Here is a tiny trained network, its code and every weight. The questions are about switching its units off for an input and a class, where a switched-off unit gives its printed mean instead of its output.

import numpy as np


def w(rows, s, z=0):
    codes = np.array(rows[::2]) - 128.0
    scale = np.full(codes.shape[1], s)
    scale[-1] = z or s
    return codes * scale


def norm(h):
    return h / np.sqrt((h * h).mean(-1, keepdims=True) + 1e-5)


def f(y):
    return np.maximum(y, 0)


def log_softmax(a):
    a = a - a.max(-1, keepdims=True)
    return a - np.log(np.exp(a).sum(-1, keepdims=True))


def net(x, mask):
    res = np.array(x, float).reshape(1, 7) / 4 @ E
    u = 0
    for l in range(2):
        y = f(norm(res) @ A[l][:, :-1].T + A[l][:, -1])
        res = res + np.where(mask[u : u + 11], y, B[l][:, -1]) @ B[l][:, :-1]
        u += 11
    return log_softmax(norm(res)[-1] @ U[:, :-1].T + U[:, -1])


A, B = {}, {}
E = w([
[113,179,183,119,139,135,87,93,223,146,122,133],'x0',
[79,117,188,168,60,89,136,135,119,65,95,139],'x1',
[174,16,132,145,136,120,70,127,144,160,107,204],'x2',
[104,80,152,90,190,128,178,96,165,85,219,127],'x3',
[127,128,111,103,154,116,117,161,135,139,64,107],'x4',
[108,118,132,99,62,161,130,80,123,41,95,60],'x5',
[102,25,114,80,74,112,194,137,134,255,104,146],'x6',
],0.0077)
A[0] = w([
[129,193,157,149,92,123,102,148,141,183,109,122,251],'L0N1',
[134,164,153,173,170,163,34,87,162,63,121,126,80],'L0N2',
[111,138,111,102,168,156,160,48,203,162,254,137,183],'L0N3',
[163,105,119,144,110,140,78,111,148,129,119,130,63],'L0N4',
[97,49,152,110,85,145,171,95,101,102,151,115,199],'L0N5',
[178,59,59,135,110,94,127,154,120,179,111,190,11],'L0N6',
[121,191,161,185,147,89,119,113,93,90,114,67,36],'L0N7',
[132,74,178,155,191,53,96,128,157,150,127,196,82],'L0N8',
[80,113,140,136,82,104,178,73,196,108,131,91,8],'L0N9',
[86,164,134,152,127,103,184,159,85,90,209,162,125],'L0N10',
[143,199,99,137,199,165,137,160,106,118,109,112,117],'L0N11',
],0.009,0.0019)
B[0] = w([
[77,67,145,83,141,110,157,67,104,71,164,145,206],'L0N1',
[202,192,168,165,253,163,163,222,201,116,161,2,225],'L0N2',
[202,93,171,219,175,168,164,179,184,92,116,77,255],'L0N3',
[173,164,128,155,171,125,81,107,148,80,83,90,157],'L0N4',
[52,179,176,95,134,61,166,89,194,109,62,111,222],'L0N5',
[132,149,122,218,205,147,37,130,123,215,163,80,233],'L0N6',
[185,98,114,90,118,120,174,148,108,143,184,177,199],'L0N7',
[163,111,150,146,58,82,191,87,230,128,155,143,226],'L0N8',
[98,160,64,90,152,203,84,162,54,83,101,135,193],'L0N9',
[201,78,151,160,83,114,129,184,170,160,205,181,196],'L0N10',
[124,109,157,129,58,97,146,147,126,112,115,161,197],'L0N11',
],0.0084,0.0079)
A[1] = w([
[166,139,76,115,109,88,104,123,153,153,185,151,80],'L1N1',
[78,125,110,2,139,122,155,111,155,160,122,101,98],'L1N2',
[27,149,137,101,153,100,130,108,126,99,108,125,9],'L1N3',
[84,110,121,201,112,129,147,161,198,190,144,132,153],'L1N4',
[135,77,141,94,171,205,167,120,193,160,185,141,170],'L1N5',
[156,58,173,115,146,107,106,77,237,175,135,142,102],'L1N6',
[121,144,176,106,124,99,133,57,168,189,76,129,187],'L1N7',
[114,12,104,177,144,125,137,115,97,229,109,94,229],'L1N8',
[149,110,125,183,178,156,64,181,87,170,135,122,21],'L1N9',
[151,132,92,160,147,181,182,195,166,96,177,112,109],'L1N10',
[143,105,138,74,175,146,153,193,196,101,171,71,253],'L1N11',
],0.0084,0.0021)
B[1] = w([
[57,138,163,111,100,125,196,174,88,153,131,140,145],'L1N1',
[106,120,104,80,121,84,84,119,215,105,117,231,157],'L1N2',
[105,76,93,159,82,182,75,87,119,127,46,206,150],'L1N3',
[199,130,217,73,117,124,136,196,154,98,152,163,202],'L1N4',
[204,128,166,166,102,119,74,157,147,115,101,102,202],'L1N5',
[226,129,152,77,78,75,202,183,114,53,79,158,217],'L1N6',
[110,181,146,70,86,139,199,84,158,14,172,118,171],'L1N7',
[195,207,152,165,207,118,114,97,129,105,93,58,202],'L1N8',
[48,178,106,105,174,171,61,85,134,86,198,49,167],'L1N9',
[162,172,254,125,148,85,139,92,141,81,108,131,218],'L1N10',
[157,173,142,100,112,63,69,106,193,150,53,143,246],'L1N11',
],0.0074,0.013)
U = w([
[115,70,65,144,78,121,186,138,65,157,165,188,5],'0',
[10,111,81,77,111,144,130,59,166,110,76,187,163],'1',
[195,164,187,146,155,94,133,132,181,97,121,126,231],'2',
[107,153,49,168,211,177,66,98,99,188,146,80,40],'3',
],0.013,0.002)

Each question gives the input, the list of numbers given to net, and the class t.
The units are the neurons (one row each of A and B). Each row of codes is followed by its name. A weight is (code - 128) times the scale printed after its matrix; where a second scale follows, it is the last column's (A, B and U).
mask holds one flag per neuron, layer by layer. A switched-off neuron (its flag False) gives its mean, the last column of its row in B, instead of its output. The means were averaged over made-up inputs and are rounded, as every weight is.
A unit's drop is (log p(t) with every unit on - log p(t) with that unit switched off) / (log p(t) with every unit on - log p(t) with every unit switched off).
The circuit of an input: a set's keep is (log p(t) with only the set's units on - log p(t) with every unit switched off) / (log p(t) with every unit on - log p(t) with every unit switched off). Starting from the 12 units with the biggest drops (on a tie, the unit counted first), units are removed one at a time, each time the one whose removal leaves the highest keep (on an exact tie, the one counted first), for as long as the keep stays at least 0.8.
units of the circuit, in order: the units of the circuit, biggest drop first
most important unit: the unit with the biggest drop
top k neurons: the k neurons with the biggest drops, biggest first
k most important neurons of layer l: the k neurons of layer l with the biggest drops, biggest first
drop of u: that unit's drop, to one decimal
input [-7,-3,5,-5,8,-7,7], class 3: units of the circuit, in order -> (L0N6, L1N9)
input [1,2,0,3,-1,2,6], class 1: 2 most important neurons of layer 0 -> (L0N5, L0N9)
input [-4,-3,6,-2,1,-2,2], class 3: units of the circuit, in order -> (L0N6, L1N9)
input [-4,0,5,-4,-5,0,1], class 3: top 3 neurons -> (L0N6, L1N9, L1N10)
input [-1,-7,-6,-3,2,8,0], class 1: top 2 neurons -> (L0N3, L0N2)
input [6,6,-6,-7,-6,-3,4], class 1: most important unit -> L0N1
input [0,-2,-7,-6,-2,-3,-1], class 0: top 2 neurons -> (L0N2, L0N3)
input [-5,-2,-3,-3,-8,3,-1], class 0: top 4 neurons -> (L0N2, L0N3, L1N8, L1N11)
input [-1,6,-8,-7,-6,3,1], class 0: 2 most important neurons of layer 0 -> (L0N2, L0N7)
input [2,-3,-8,-1,7,3,0], class 1: 2 most important neurons of layer 0 -> (L0N3, L0N2)
input [-6,-7,4,-6,-5,-1,-7], class 3: 3 most important neurons of layer 1 -> (L1N9, L1N6, L1N4)
input [-1,-6,2,-2,4,5,-1], class 3: 3 most important neurons of layer 1 -> (L1N6, L1N4, L1N9)
input [0,-5,5,-8,-4,-1,7], class 3: 2 most important neurons of layer 1 -> (L1N9, L1N10)
input [-3,-8,4,-4,-8,1,2], class 3: most important unit -> L0N6
input [-8,6,4,-6,6,2,2], class 3: drop of L0N6 -> 0.1
input [-2,8,-7,0,7,-6,4], class 0: drop of L0N6 -> 0.5
input [-3,3,-7,-7,6,-2,-3], class 0: drop of L1N8 -> 0.1
